Below is a small trained network, with its code and all its weights. Each question gives an input and a class and asks what happens when units are switched off, that is, made to give their printed mean instead of their output.

import numpy as np


def w(rows, s, z=0):
    codes = np.array(rows[::2]) - 128.0
    scale = np.full(codes.shape[1], s)
    scale[-1] = z or s
    return codes * scale


def f(y):
    return np.maximum(y, 0)


def log_softmax(a):
    a = a - a.max(-1, keepdims=True)
    return a - np.log(np.exp(a).sum(-1, keepdims=True))


def net(x, mask):
    res = np.array(x, float).reshape(1, 6) / 4 @ E
    y = f(res @ A[0][:, :-1].T + A[0][:, -1])
    res = res + np.where(mask, y, B[0][:, -1]) @ B[0][:, :-1]
    return log_softmax(res[-1] @ U[:, :-1].T + U[:, -1])


A, B = {}, {}
E = w([
[46,78,74,175],'x0',
[112,255,144,219],'x1',
[44,89,179,100],'x2',
[193,92,119,186],'x3',
[134,148,250,152],'x4',
[125,241,84,48],'x5',
],0.0055)
A[0] = w([
[108,145,150,21,155],'N1',
[68,153,135,177,132],'N2',
[107,133,119,136,99],'N3',
[87,71,113,185,9],'N4',
[70,148,254,123,100],'N5',
[94,130,113,145,56],'N6',
[110,133,121,136,103],'N7',
[215,222,97,180,98],'N8',
[117,136,131,102,36],'N9',
[210,243,107,129,48],'N10',
[90,161,113,72,159],'N11',
[107,48,135,195,102],'N12',
[115,118,79,90,115],'N13',
[70,145,102,156,43],'N14',
[185,104,145,122,31],'N15',
[100,74,127,167,41],'N16',
[134,108,106,60,87],'N17',
[88,61,108,200,138],'N18',
[253,83,179,80,30],'N19',
[95,83,157,152,1],'N20',
[107,127,78,107,54],'N21',
[82,121,184,82,53],'N22',
[132,110,134,131,46],'N23',
[97,85,161,150,19],'N24',
[110,137,87,136,120],'N25',
[196,106,133,136,77],'N26',
[149,137,115,157,52],'N27',
[237,107,161,108,60],'N28',
[93,197,178,247,35],'N29',
[131,165,141,171,95],'N30',
[95,126,212,79,54],'N31',
[92,154,122,150,65],'N32',
[158,102,198,176,46],'N33',
[177,196,67,98,89],'N34',
[130,235,202,182,92],'N35',
[116,134,129,140,72],'N36',
[106,89,132,189,116],'N37',
[189,72,128,153,148],'N38',
[117,140,117,107,32],'N39',
],0.011,0.0051)
B[0] = w([
[107,106,133,9,221],'N1',
[176,158,16,67,181],'N2',
[134,141,106,111,133],'N3',
[147,55,89,141,159],'N4',
[211,158,252,75,203],'N5',
[123,146,91,114,133],'N6',
[137,139,112,112,133],'N7',
[26,177,93,204,255],'N8',
[134,117,115,102,130],'N9',
[27,236,119,82,241],'N10',
[136,95,82,40,204],'N11',
[186,63,87,142,202],'N12',
[81,79,89,115,174],'N13',
[145,167,60,81,143],'N14',
[112,116,178,158,143],'N15',
[148,69,109,130,156],'N16',
[49,92,122,88,173],'N17',
[179,73,51,136,211],'N18',
[46,72,228,168,192],'N19',
[190,76,109,122,142],'N20',
[74,91,111,101,149],'N21',
[166,111,165,68,155],'N22',
[137,123,126,133,129],'N23',
[189,73,135,130,144],'N24',
[139,131,80,89,157],'N25',
[103,103,162,181,161],'N26',
[115,105,142,153,137],'N27',
[76,98,217,179,184],'N28',
[245,221,88,154,211],'N29',
[165,161,111,136,168],'N30',
[153,140,197,51,163],'N31',
[144,151,90,110,141],'N32',
[206,124,179,177,168],'N33',
[14,122,99,134,222],'N34',
[198,241,114,183,239],'N35',
[119,138,128,125,129],'N36',
[173,113,101,151,180],'N37',
[106,53,155,193,203],'N38',
[113,108,130,113,130],'N39',
],0.025,0.006)
U = w([
[69,83,46,84,198],'0',
[118,154,216,11,129],'1',
[173,242,133,177,131],'2',
[3,240,105,144,124],'3',
[157,28,104,159,133],'4',
[57,153,124,181,10],'5',
[50,92,250,176,133],'6',
[51,89,130,7,137],'7',
],0.0041,0.012)

Each question gives the input, the list of numbers given to net, and the class t.
The units are the neurons (one row each of A and B). Each row of codes is followed by its name. A weight is (code - 128) times the scale printed after its matrix; where a second scale follows, it is the last column's (A, B and U).
mask holds one flag per neuron, in row order. A switched-off neuron (its flag False) gives its mean, the last column of its row in B, instead of its output. The means were averaged over made-up inputs and are rounded, as every weight is.
A unit's drop is (log p(t) with every unit on - log p(t) with that unit switched off) / (log p(t) with every unit on - log p(t) with every unit switched off).
The circuit of an input: a set's keep is (log p(t) with only the set's units on - log p(t) with every unit switched off) / (log p(t) with every unit on - log p(t) with every unit switched off). Starting from the 12 units with the biggest drops (on a tie, the unit counted first), units are removed one at a time, each time the one whose removal leaves the highest keep (on an exact tie, the one counted first), for as long as the keep stays at least 0.8.
circuit, biggest first: the units of the circuit, biggest drop first
k most important neurons: the k neurons with the biggest drops, biggest first
drop when u is switched off: that unit's drop, to one decimal
input [2,-6,2,-2,6,-1], class 1: circuit, biggest first	N5, N31
input [6,8,4,-3,-3,-6], class 2: circuit, biggest first	N29
input [-7,0,-5,5,7,3], class 3: 2 most important neurons	N10, N8
input [-8,-2,-6,-4,0,-2], class 6: circuit, biggest first	N19, N28
input [1,7,5,-8,-3,-8], class 2: circuit, biggest first	N29, N5
input [0,-6,5,0,1,-1], class 1: circuit, biggest first	N8, N31
input [2,5,8,8,6,-5], class 2: 3 most important neurons	N29, N35, N5
input [-8,-3,-6,-7,-3,2], class 7: 3 most important neurons	N1, N35, N11
input [-6,6,-6,0,-1,-8], class 2: 2 most important neurons	N29, N35
input [-3,6,0,2,8,6], class 2: 2 most important neurons	N35, N29
input [-7,-8,0,-4,-2,-4], class 6: 2 most important neurons	N19, N28
input [-7,8,-2,4,1,-4], class 2: 3 most important neurons	N29, N35, N33
input [4,-7,2,-7,8,6], class 1: 2 most important neurons	N5, N31
input [-4,-8,6,2,4,-4], class 6: circuit, biggest first	N19
input [7,-2,6,-4,2,7], class 1: 3 most important neurons	N5, N34, N8
input [-8,7,-2,5,0,1], class 3: 2 most important neurons	N10, N8
input [-7,2,5,-5,7,-7], class 1: 2 most important neurons	N5, N31
input [-3,-2,-1,-5,-4,8], class 7: drop when N1 is switched off	0.2
input [-6,-7,1,-4,7,4], class 1: drop when N5 is switched off	0.1
input [-3,3,-2,7,1,-1], class 3: circuit, biggest first	N8
input [0,-3,-5,-5,-6,3], class 7: drop when N5 is switched off	-0.1
